Each row is followed by its group, which names the range that a hidden value of the row falls in. A new part has a new value, new ranges and new names.
253 277 331 -12 -202 -71 170 175 -24 169 325 164 86 -268 209 271 412
 -130 -41 -328 122 183 121 63 -50 4 82 -142 83 -87 32 150 -177 271 236
 88 -67 -177 38 9 -129 -48 408 -32 -380 -181 -247 83 -26 -43 -318 -> vuvu
158 201 156 -190 -204 -145 408 167 -354 296 218 48 -88 -310 231 325 419
 -57 -42 -167 95 41 369 232 -75 88 -58 111 78 -22 373 204 2 178 364 120
 68 -168 -6 -132 35 -61 213 164 -299 18 -137 148 -223 22 -321 -> miz
149 94 42 190 -5 31 145 -62 11 -21 425 -97 -184 11 288 186 262 -33 256
 -327 143 177 104 328 -102 119 -31 -22 83 14 109 77 -194 -78 234 263 55
 -613 -21 72 52 -265 162 31 -418 29 220 50 -249 -71 -43 -> Voge
73 47 -263 -12 122 52 102 329 16 51 27 282 131 107 -214 -46 -276 -24
 -108 -37 322 -209 -31 178 39 381 -30 584 159 51 279 22 29 9 107 75 11
 -134 197 271 49 -205 -12 253 182 303 228 48 -164 -114 -113 -> Rupal
-61 30 -121 134 88 394 243 -152 -107 65 -34 8 157 169 -33 13 -370 193
 -14 -52 170 12 108 131 -46 -50 -189 -31 -71 43 211 -177 -23 -277 -18 87
 35 -207 157 173 78 -154 13 258 -5 163 456 108 -117 -71 228 -> Gula
-56 -17 159 -186 10 -189 165 188 -45 138 256 52 -69 -180 122 384 361 -56
 -175 -60 198 114 227 362 7 213 -56 336 -33 58 158 -19 -21 195 35 -61
 157 -262 -89 -52 -73 58 24 -2 -292 82 -126 213 -206 5 -167 -> Rupal
-201 -73 -87 35 68 298 42 -326 103 90 -216 89 166 216 -144 76 -465 246
 -298 41 75 5 -35 50 -58 -126 -119 -126 -138 -57 52 -312 -43 -263 -136
 98 78 33 206 38 -217 -83 -185 48 142 234 432 185 -24 -61 270 -> Gula
-287 442 347 150 -42 -5 -19 141 -299 166 252 -239 -213 165 -8 298 212 62
 -153 -334 -32 160 -196 -173 -190 35 -187 7 -70 -103 -46 190 -242 310
 -632 -104 -3 203 -300 134 397 -17 545 -124 336 50 65 273 100 125 -149 -> lol
-449 117 250 186 57 -108 -72 -268 -268 78 -134 -446 -243 173 122 273 210
 151 93 -55 -479 235 -198 -225 -240 -55 -109 -535 -106 -70 -390 8 -297
 -82 -505 -130 160 234 -343 -4 -41 100 264 -212 213 136 -96 255 192 286
 -124 -> vuvu
-459 -174 -274 -371 215 -382 209 232 -644 40 -640 -9 -75 50 -116 -139
 101 63 62 440 -513 -153 -15 8 -96 82 -151 48 120 226 -299 63 108 -336
 105 -216 34 688 -79 163 167 227 -261 167 140 278 -419 165 23 94 -303 -> vuvu
-536 132 43 -180 131 -218 4 241 -455 41 -126 -300 -181 192 59 181 135 24
 -157 -80 -114 59 185 17 -154 353 -287 423 64 212 15 334 7 -21 -279 -101
 175 237 -326 -115 95 114 91 -93 416 327 -154 308 82 302 -227 -> Rupal
-224 56 -288 -29 -182 -99 -279 174 94 170 -334 179 98 308 -245 -2 -365
 29 -87 225 -227 -369 -348 -195 -42 52 195 113 223 -254 7 -148 -75 45
 -182 40 67 510 229 203 -136 -98 5 -24 420 414 166 114 -40 -60 -119 -> Gula
-252 40 -22 204 356 -35 -115 73 -140 -163 224 -56 18 132 50 22 114 136
 11 -153 139 135 118 186 -85 520 -165 240 44 152 -274 95 -178 95 -76
 -131 180 -190 -327 245 -129 18 260 129 -231 79 -204 -106 -201 7 88 -> Voge
-23 -283 -2 -168 271 -121 197 -364 95 276 -308 128 -96 -86 -125 56 77
 229 -327 90 -102 -11 -219 139 -99 -189 29 -432 -90 -177 -201 -444 -103
 -97 217 174 -9 66 84 80 -268 60 -400 39 -71 89 119 179 -245 -208 65 -> Vos
-278 89 55 39 162 -225 260 -58 -445 87 -607 -249 47 -134 -64 204 12 184
 273 417 -335 66 -195 -101 -174 -92 -101 -341 -111 334 -183 -80 -143 -91
 -321 -251 119 455 -311 118 121 264 184 33 82 207 -251 318 327 248 -366 -> vuvu
-154 -42 -599 -159 3 74 38 3 -109 -45 -265 485 99 252 -221 39 -280 105
 -185 131 -142 -25 218 136 -145 164 -7 220 22 -57 -288 -54 -140 -103 140
 15 161 -9 229 282 -387 -54 -278 73 -263 420 -198 -84 -37 -22 -94 -> miz
-436 -65 -171 105 203 -36 -143 47 -88 94 -234 -24 -178 445 -193 61 -125
 173 -235 94 -274 -190 -392 -135 -186 60 -17 -38 -18 -257 -364 -207 -185
 -11 -449 -117 -33 496 -38 351 75 64 -27 -55 451 213 115 94 -75 -69 63 -> zike
-304 -117 -332 -200 -156 46 -51 64 -129 18 -75 172 -27 303 73 -64 -51 67
 -224 4 -333 -144 88 41 -94 58 83 78 210 -234 -194 -11 -34 -175 212 165
 161 144 278 48 -214 -40 -209 -6 -174 169 -66 -28 -288 -191 124 -> lol
-294 43 37 10 -134 338 247 -248 -102 132 -16 316 44 249 10 485 -285 320
 -817 10 237 -27 215 170 -220 -193 -231 114 -402 -210 146 -146 32 -97
 -187 13 -116 454 286 -125 -153 47 -110 -63 87 -66 340 145 -59 -121 298 -> Gula
-602 -224 -182 384 374 426 267 -408 -247 -280 -362 -93 -33 485 -106 116
 -533 487 -432 239 -189 47 -270 -35 -261 176 -242 -18 -402 103 -345 -115
 -82 -592 -554 -140 159 342 69 83 -100 118 -228 -13 343 78 268 102 160
 28 335 -> bep
-270 -149 -290 35 90 319 -76 -455 111 -74 -184 -58 53 386 239 -16 -229
 260 -199 -232 -175 132 276 90 -256 -58 -23 -353 72 -91 -345 -139 -235
 -321 276 404 194 -296 102 -83 -632 -17 -241 -165 -304 149 123 -21 -160
 -100 379 -> Voge
-201 -33 -388 -171 -207 44 7 119 21 38 -196 367 -1 314 -148 30 -320 74
 -426 108 -103 -266 -139 54 -104 88 119 398 121 -185 76 19 31 -134 74
 244 82 302 423 16 -170 -126 -303 -82 159 296 186 106 -144 -191 -34 -> bep
-119 126 236 110 108 238 497 -70 -338 139 -8 -338 -133 16 108 199 -6 138
 -151 -220 23 129 -47 -8 -153 41 -214 -31 -120 113 268 131 -44 -209 -228
 122 80 -156 -51 -118 255 -35 134 50 339 43 311 365 80 110 -85 -> bep
154 130 -8 72 -130 -233 106 -93 128 -81 89 228 -18 -178 126 559 89 -46
 35 17 233 183 176 356 -141 221 18 213 -97 201 119 126 -186 37 157 101
 125 -274 31 -144 -380 -138 57 -175 -376 217 -86 145 176 160 -401 -> zike
72 -56 -154 187 -69 204 114 -314 151 167 -143 -93 -29 160 110 237 -216
 79 163 -55 -150 -27 -29 25 -149 -184 90 -460 13 -206 30 -309 -256 -233
 46 226 71 -296 216 79 -243 -186 -31 1 -6 247 387 126 -6 2 32 -> zike
-23 24 138 69 203 -182 120 -59 -84 -57 -420 -248 351 -320 -12 162 -267
 14 476 314 134 99 51 125 76 174 -149 -49 21 634 231 -81 -17 -264 -35
 -161 212 -80 -187 -80 -108 12 189 167 27 342 -4 325 392 316 -286 -> zike
-249 -137 7 -125 -85 190 -92 -293 218 113 -107 115 255 64 1 167 -288 232
 -465 43 21 9 107 79 -3 -44 40 -89 -38 -126 1 -337 -51 -29 -14 117 304
 -24 195 -178 -539 53 -156 -53 -187 146 136 143 -161 -146 343 -> lol
144 69 394 52 16 -293 -59 -163 165 133 423 21 -229 -167 99 301 302 -98
 -163 -373 238 135 -38 187 -4 285 -79 13 22 -132 190 129 -87 0 206 178
 -19 -228 11 -204 -216 -336 92 -39 127 86 195 152 -107 81 -193 -> Rupal
105 103 174 218 25 -245 118 -48 116 -105 251 179 -80 -179 -7 347 61 50
 -139 15 372 63 -215 303 -41 476 -2 453 -95 177 298 215 -27 16 43 108
 124 -116 11 -142 -157 -221 82 -38 -34 112 150 152 -32 37 -301 -> Gula
-342 -68 -236 -494 -44 -125 -103 379 -231 349 -288 -36 218 27 -27 59 72
 -35 104 234 -204 -156 416 140 61 -146 -21 58 236 -10 -43 -387 -17 255
 -28 -231 213 117 -130 260 0 271 22 190 -288 359 -287 167 -274 -42 40 -> Voge
-593 -185 -107 -192 27 -70 -314 65 -190 238 -204 -373 -124 389 30 -328
 86 98 37 34 -654 -208 -232 -237 -4 -45 86 -304 361 -345 -296 -224 -39
 -119 -139 39 244 310 -78 160 18 81 -73 48 242 251 37 124 -447 -121 252 -> vuvu
-315 223 149 20 40 -67 150 131 -395 252 -364 -471 20 7 137 302 128 101
 252 99 -260 46 26 -143 -202 -175 -95 -315 12 160 -57 -89 -221 179 -434
 -175 111 243 -403 107 210 297 433 -46 133 159 -149 352 196 222 -223 -> zike
409 217 -48 225 151 -284 98 55 105 -222 67 448 125 -249 -211 46 -101 -94
 211 -40 386 107 -223 207 -7 509 -7 326 67 349 82 313 -123 -93 341 108
 -68 -199 102 175 -168 -380 142 128 -103 225 -47 -11 236 84 -563 -> Gula
174 207 -91 184 -60 35 226 7 -174 -147 128 221 259 -196 36 176 -275 60
 161 45 390 6 280 281 9 451 -141 419 36 346 434 252 26 -142 303 46 181
 -233 122 -50 -118 -290 257 332 -270 208 85 -35 30 80 -162 -> lol
-276 -104 66 -118 34 191 -52 -285 99 54 -112 193 278 67 -70 83 -339 268
 -568 19 141 14 111 93 -1 -15 -116 -20 -100 -37 -7 -253 28 -123 14 60
 151 181 191 -144 -403 29 -148 35 -72 65 157 112 -115 -160 382 -> lol
-454 -10 236 -127 -84 130 -82 -486 -163 318 -270 -240 91 114 44 165 -172
 302 -181 104 -197 56 117 -38 -71 -551 -247 -650 -161 -140 7 -449 -14
 -199 -221 -33 49 443 -44 -114 -35 79 2 41 50 113 345 296 -102 0 424 -> vuvu
157 65 -49 -111 88 68 188 -96 -118 223 -4 200 98 -86 -150 -18 -147 23
 -37 -163 190 15 203 137 24 30 -196 -58 42 -26 215 -90 -6 -148 301 97
 -56 -184 163 142 -37 -271 -29 343 33 257 231 77 -107 1 -45 -> vuvu
-84 -86 246 8 241 -249 117 -150 -85 106 -243 -285 17 -264 -162 80 -64 20
 238 193 -67 86 -269 27 107 195 -114 -127 -15 290 164 -131 -4 -259 -188
 -130 241 -71 -152 -56 12 -90 1 165 316 364 134 382 174 256 -263 -> miz
-350 399 -23 150 124 -71 165 43 -512 54 -374 -200 8 82 -134 302 -176 232
 -6 111 -17 74 18 -132 -279 277 -264 213 -124 324 62 285 -160 144 -504
 -166 189 349 -413 50 83 121 388 3 406 382 -119 273 353 394 -376 -> vuvu
-340 -108 -147 -448 6 -254 102 329 -606 265 -317 -110 -25 24 92 -112 400
 -95 419 248 -601 -65 241 35 0 -381 -111 -430 219 -39 -373 -251 -12 -143
 143 -316 -85 408 -93 413 398 232 10 271 -335 111 -421 100 -198 -36 -101 -> Vos
295 207 -70 105 109 269 523 142 -132 -11 188 130 -96 72 128 86 107 -47
 30 -444 251 196 55 228 -206 -58 -114 49 1 113 56 180 -191 -146 241 323
 -254 -508 158 258 291 -189 80 22 -201 -74 217 130 24 -132 -212 -> zike
87 -19 30 -153 -194 -270 337 199 118 180 -42 41 -134 -235 200 621 319
 -74 -185 112 52 -11 3 298 -136 163 259 345 -1 52 275 20 -115 267 48 180
 257 -256 38 -252 -293 136 -80 -296 -213 162 -140 370 -22 34 -501 -> zike
-235 25 -384 -8 142 187 -36 424 -174 -59 -107 -67 12 452 -144 -467 -225
 -71 76 -222 -303 -149 -251 -228 -22 397 68 316 425 -52 -167 227 -76
 -223 -55 158 152 -144 141 353 103 -155 -6 109 411 347 44 43 -104 -51
 -112 -> miz
-169 28 74 201 83 259 -104 -232 223 -66 73 399 205 250 -84 180 -324 248
 -761 -206 259 32 -28 -27 -140 224 -63 71 -182 -215 -204 -21 -118 -25
 -57 64 -52 260 239 -23 -582 -49 22 -101 139 -78 96 -71 11 -123 238 -> Gula
-366 -3 -780 -107 241 52 222 233 -561 -136 -510 45 -196 519 -307 -389
 -390 111 157 152 -386 -194 -176 -19 -206 274 -167 437 223 191 -153 244
 -11 -485 -26 137 100 153 101 424 379 -162 -343 200 388 605 125 89 -11
 32 -209 -> bep
292 122 223 -187 -99 -356 143 154 316 171 36 250 11 -404 -101 376 321
 -169 -137 -54 157 199 -259 171 4 115 252 158 25 94 86 3 -189 355 30 148
 148 -336 17 -70 -300 -4 0 -279 -216 179 -212 384 140 37 -633 -> vuvu
-216 -67 87 -183 -85 98 260 -82 -187 51 148 241 83 -45 201 547 165 99
 -316 78 165 222 578 443 -82 -199 -258 28 -335 38 -45 -215 -6 -71 14
 -238 -16 24 80 -24 -112 164 -59 22 -610 -95 -125 109 -80 -28 153 -> Rupal
-36 74 292 260 128 -46 181 -218 -144 86 -34 -319 -195 9 134 353 53 -1
 164 -156 -76 133 -106 -21 -159 -31 -190 -404 -128 43 5 -7 -200 -298
 -196 -32 -110 16 -76 -27 104 -152 220 -18 362 90 244 260 293 247 -194 -> Voge
71 -283 -107 -207 219 5 255 152 -49 66 -142 136 349 -280 -178 -200 -237
 4 104 270 152 -140 45 266 285 269 -27 247 160 259 284 -284 190 -265 303
 -95 241 -266 220 139 -21 -78 -191 513 -180 241 75 108 -231 -148 41 -> lol
12 -140 -20 164 98 338 254 7 163 -36 -209 88 327 72 -35 25 -372 85 -34
 133 64 -34 -234 29 32 -92 77 -127 -54 90 6 -308 -52 -318 -89 0 -11 -72
 321 185 -70 21 -38 78 -5 -16 261 172 101 -155 81 -> Vos
-525 -30 29 -231 -45 -90 194 -132 -577 191 -405 -362 -218 155 132 123
 240 127 235 238 -647 129 3 -24 -187 -591 -211 -624 -90 25 -316 -221 -81
 -341 -267 -157 -13 467 -162 124 426 219 -64 -43 -101 112 -47 357 34 91
 -13 -> vuvu
114 -31 184 246 141 250 1 -97 107 84 338 41 159 50 81 -29 -87 24 -5 -318
 208 7 60 53 77 127 -91 -247 61 -204 33 -182 -92 -166 176 9 -96 -256 179
 200 -108 -256 240 318 -20 -87 290 -103 -223 -139 267 -> Rupal
-281 -167 -455 -248 73 -129 -17 165 -242 -83 -330 263 134 177 13 -29 -85
 21 7 228 -224 -114 330 177 -81 168 -50 159 163 91 -309 -25 -17 -228 325
 -86 78 228 124 186 -283 84 -214 121 -288 264 -359 -87 -85 -23 -55 -> zike
8 229 -242 197 -224 108 -81 425 -47 -49 44 149 148 329 81 -32 -331 -136
 17 -186 33 -337 -17 -162 -70 444 117 438 377 -120 244 387 -29 -115 177
 190 -41 167 349 75 -118 -297 308 79 436 205 145 -76 29 6 -219 -> Rupal
142 -65 -339 -81 156 -217 142 313 -138 -105 -32 409 18 -29 -295 -237
 -143 -126 122 110 59 -188 -199 192 102 472 -6 499 233 141 75 156 76
 -280 349 23 -8 -19 294 318 128 -335 -175 353 63 330 5 -39 -99 -96 -331 -> bep
-215 -32 -150 -70 -61 258 -119 2 242 99 -60 234 443 97 -55 239 -354 207
 -307 166 280 -41 269 225 31 13 35 227 -54 -7 90 -420 -64 241 -147 -70
 281 -109 80 102 -426 156 29 45 -394 192 74 79 -218 -166 323 -> Rupal
195 -71 -81 63 -73 70 174 303 -16 113 182 237 114 18 101 22 -33 -113 67
 -22 129 -303 25 181 72 79 80 96 195 -180 220 -122 38 -143 365 35 -190
 34 393 247 128 -210 118 333 -93 -70 197 -90 -294 -281 22 -> Voge
-259 -204 -118 49 191 159 110 -294 -99 -61 -317 252 341 66 -75 139 -486
 316 -276 353 191 -101 232 230 -23 21 -249 -22 -226 150 6 -320 99 -380
 100 -179 -4 403 192 37 -281 46 -156 283 -102 78 159 -21 -30 -78 349 -> Rupal
108 254 -122 106 -133 -71 -43 12 -64 -220 291 207 60 4 33 -30 -108 -65
 299 -145 246 125 115 290 11 323 -120 369 170 264 257 350 -12 -237 333
 222 94 -316 114 27 10 -451 137 135 -313 272 182 0 -63 36 -179 -> miz
